Below is a small trained network, with its code and all its weights. Each question gives an input and a target symbol and asks what happens when units are switched off, that is, made to give their printed mean instead of their output.

import numpy as np


def w(rows, s, z=0):
    codes = np.array(rows[::2]) - 128.0
    scale = np.full(codes.shape[1], s)
    scale[-1] = z or s
    return codes * scale


def f(y):
    return y / 2 * (1 + np.tanh(0.7978845608 * (y + 0.044715 * y**3)))


def softmax(a):
    e = np.exp(a - a.max(-1, keepdims=True))
    return e / e.sum(-1, keepdims=True)


def log_softmax(a):
    a = a - a.max(-1, keepdims=True)
    return a - np.log(np.exp(a).sum(-1, keepdims=True))


def net(x, mask):
    ids = ['αγζλξσ'.index(c) for c in x.split()]
    T = len(ids)
    res = E[ids] + P[:T]
    u = 0
    for l in range(2):
        q, k, v = (res @ M[l].T for M in (Q, K, V))
        z = softmax(np.where(np.tri(T) > 0, q @ k.T / 3**0.5, -1e9)) @ v
        res = res + np.where(mask[u], z, O[l][:, -1]) @ O[l][:, :-1]
        u += 1
        y = f(res @ A[l][:, :-1].T + A[l][:, -1])
        res = res + np.where(mask[u : u + 4], y, B[l][:, -1]) @ B[l][:, :-1]
        u += 4
    return log_softmax(res[-1] @ U[:, :-1].T + U[:, -1])


Q, K, V, O, A, B = {}, {}, {}, {}, {}, {}
E = w([
[110,97,58,193,151,62,34,110,120,134,173,161],'α',
[119,149,177,252,65,99,167,141,113,45,212,111],'γ',
[25,40,145,129,114,115,16,163,190,49,122,127],'ζ',
[118,118,157,60,127,49,111,43,170,129,163,49],'λ',
[178,237,109,148,123,115,131,113,234,69,84,52],'ξ',
[213,142,145,70,178,151,127,203,162,142,188,24],'σ',
],0.016)
P = w([
[121,109,90,139,211,197,131,156,163,81,109,123],'0',
[118,131,95,227,105,30,97,201,91,177,114,55],'1',
[140,105,116,123,122,165,83,118,90,127,128,181],'2',
[80,130,139,175,153,78,118,181,195,193,38,45],'3',
[90,59,96,73,88,185,113,158,105,67,167,196],'4',
[127,182,62,146,104,31,117,157,155,214,145,3],'5',
[187,82,110,86,102,153,55,53,142,110,158,184],'6',
[71,110,164,185,155,50,118,138,165,105,119,68],'7',
[211,106,100,102,87,159,66,51,171,67,205,203],'8',
[110,133,147,147,73,25,120,119,195,171,134,65],'9',
],0.014)
Q[0] = w([
[198,129,69,91,53,204,123,93,58,139,98,159],'L0H0',
[182,93,154,109,181,225,143,86,142,51,133,247],'L0H0',
[70,151,178,149,180,130,200,129,83,230,28,153],'L0H0',
],0.011)
K[0] = w([
[63,99,81,136,145,93,204,187,75,105,75,56],'L0H0',
[127,140,180,168,216,132,116,109,95,170,68,117],'L0H0',
[123,143,162,122,2,95,106,149,109,242,90,110],'L0H0',
],0.0093)
V[0] = w([
[80,186,172,1,82,105,102,107,186,71,8,57],'L0H0',
[160,55,118,83,203,138,49,170,126,119,145,133],'L0H0',
[82,88,104,118,220,49,137,42,114,212,143,187],'L0H0',
],0.0067)
O[0] = w([
[115,103,148,150,103,90,204,130,157,220,138,225,156],'L0H0',
[107,73,77,155,104,212,186,78,116,151,123,76,235],'L0H0',
[81,222,13,126,2,160,43,214,189,149,115,51,1],'L0H0',
],0.0093,0.0069)
A[0] = w([
[218,45,186,125,72,62,187,124,114,125,3,124,102],'L0N0',
[99,187,104,87,55,134,116,162,126,127,106,147,5],'L0N1',
[135,138,134,60,157,164,158,113,98,92,112,229,26],'L0N2',
[73,164,76,108,150,165,147,141,205,160,185,187,114],'L0N3',
],0.0063,0.0031)
B[0] = w([
[50,80,35,114,182,149,70,190,109,169,231,137,254],'L0N0',
[154,89,95,164,199,68,97,54,112,219,178,170,142],'L0N1',
[180,230,3,143,107,50,163,162,210,61,93,63,176],'L0N2',
[151,176,242,192,46,142,91,66,140,167,60,73,138],'L0N3',
],0.0061,0.0081)
Q[1] = w([
[200,120,78,41,105,240,136,70,72,80,124,254],'L1H0',
[164,94,95,210,109,114,124,153,118,183,149,30],'L1H0',
[102,52,149,169,178,77,179,15,231,75,230,74],'L1H0',
],0.0072)
K[1] = w([
[71,104,137,218,240,107,188,175,111,130,2,45],'L1H0',
[116,132,33,78,92,176,110,55,155,101,201,184],'L1H0',
[196,77,137,126,143,204,156,112,212,48,138,181],'L1H0',
],0.0071)
V[1] = w([
[128,123,162,19,80,58,159,89,109,175,231,31],'L1H0',
[62,124,172,168,74,108,179,125,162,76,214,95],'L1H0',
[218,244,124,18,147,254,175,180,62,198,194,176],'L1H0',
],0.0046)
O[1] = w([
[132,108,167,206,80,58,180,103,104,66,137,136,54],'L1H0',
[96,101,162,60,182,167,49,173,158,151,23,98,182],'L1H0',
[73,64,34,140,254,146,160,128,212,111,137,22,2],'L1H0',
],0.0082,0.0063)
A[1] = w([
[150,170,113,171,141,90,167,141,133,101,99,99,116],'L1N0',
[113,143,161,96,160,229,170,59,100,150,106,224,3],'L1N1',
[99,151,141,139,106,3,147,200,168,167,120,114,37],'L1N2',
[143,104,178,141,179,93,185,144,171,156,92,206,92],'L1N3',
],0.007,0.0062)
B[1] = w([
[101,129,82,101,132,90,130,89,117,134,107,145,149],'L1N0',
[174,96,34,173,75,6,71,196,196,63,113,102,166],'L1N1',
[199,104,103,98,129,135,151,238,127,92,147,77,179],'L1N2',
[78,215,110,123,73,160,119,121,188,82,162,103,253],'L1N3',
],0.012,0.0071)
U = w([
[83,152,121,60,125,191,59,148,66,119,221,94,39],'α',
[127,157,196,54,212,107,86,171,52,91,156,167,167],'γ',
[99,129,207,75,122,207,145,137,102,226,138,192,255],'ζ',
[157,78,122,64,126,104,125,223,113,121,160,151,53],'λ',
[72,171,140,52,187,133,105,205,142,150,252,193,111],'ξ',
[120,67,118,100,189,167,152,135,101,137,172,132,119],'σ',
],0.0038,0.0046)

Each question gives the input, a string of symbols that net reads in full, and the target symbol t.
The units are the heads (3 rows each of Q, K, V and O) and the neurons (one row each of A and B). Each row of codes is followed by its name. A weight is (code - 128) times the scale printed after its matrix; where a second scale follows, it is the last column's (O, A, B and U).
mask holds one flag per unit, layer by layer, with each layer's heads first. A switched-off unit (its flag False) gives its mean, the last column of its rows in O or B, instead of its output. The means were averaged over made-up inputs and are rounded, as every weight is.
A unit's drop is (log p(t) with every unit on - log p(t) with that unit switched off) / (log p(t) with every unit on - log p(t) with every unit switched off).
The circuit of an input: a set's keep is (log p(t) with only the set's units on - log p(t) with every unit switched off) / (log p(t) with every unit on - log p(t) with every unit switched off). Starting from all 10 units, units are removed one at a time, each time the one whose removal leaves the highest keep (on an exact tie, the one counted first), for as long as the keep stays at least 0.8.
circuit, biggest first: the units of the circuit, biggest drop first
unit that matters most: the unit with the biggest drop
top k neurons in layer l: the k neurons of layer l with the biggest drops, biggest first
drop of u: that unit's drop, to one decimal
input λ ξ α σ ξ γ λ ξ, target λ: circuit, biggest first => [L0H0, L1N2, L1H0]
input ξ γ λ σ, target λ: circuit, biggest first => [L0H0, L1N2, L1H0]
input ξ α α α σ α λ γ ξ ζ, target ξ: circuit, biggest first => [L0H0, L1N3]
input γ ζ ξ ζ σ ζ α σ, target α: circuit, biggest first => [L0H0]
input ξ α λ, target ξ: circuit, biggest first => [L0H0, L1N3, L0N0]
input λ λ λ α, target λ: top 2 neurons in layer 1 => [L1N2, L1N3]
input λ σ α σ λ α, target λ: circuit, biggest first => [L1N2, L0H0, L1H0]
input γ ζ γ α ξ λ ζ ξ, target ζ: circuit, biggest first => [L0H0, L1H0, L1N1]
input σ λ γ ξ α, target σ: circuit, biggest first => [L0H0, L1H0]
input σ ξ ζ α σ σ λ ζ α, target σ: circuit, biggest first => [L1H0, L0H0]
input λ ξ γ ζ σ σ γ λ, target γ: circuit, biggest first => [L0H0, L1N3]
input ζ σ γ ξ ζ σ σ, target λ: circuit, biggest first => [L1N1, L1H0, L0H0]
input ξ ξ γ σ ζ γ γ λ, target γ: circuit, biggest first => [L0H0, L1H0]
input α ξ α γ λ ξ, target λ: unit that matters most => L1N2
input λ ξ γ σ ξ ξ α, target ζ: top 2 neurons in layer 0 => [L0N3, L0N0]
input ξ ξ α α ζ γ, target ζ: drop of L0H0 => 0.3
input σ ξ ξ ξ σ ξ ζ σ γ σ, target γ: drop of L0H0 => 0.8
input λ ζ σ, target ζ: drop of L1N2 => 0.1
input ξ σ λ σ γ σ γ ξ σ ζ, target σ: drop of L0N3 => 0.0
input σ σ σ, target σ: unit that matters most => L1H0
input λ λ α σ ξ γ ζ α γ, target ζ: top 2 neurons in layer 0 => [L0N3, L0N0]
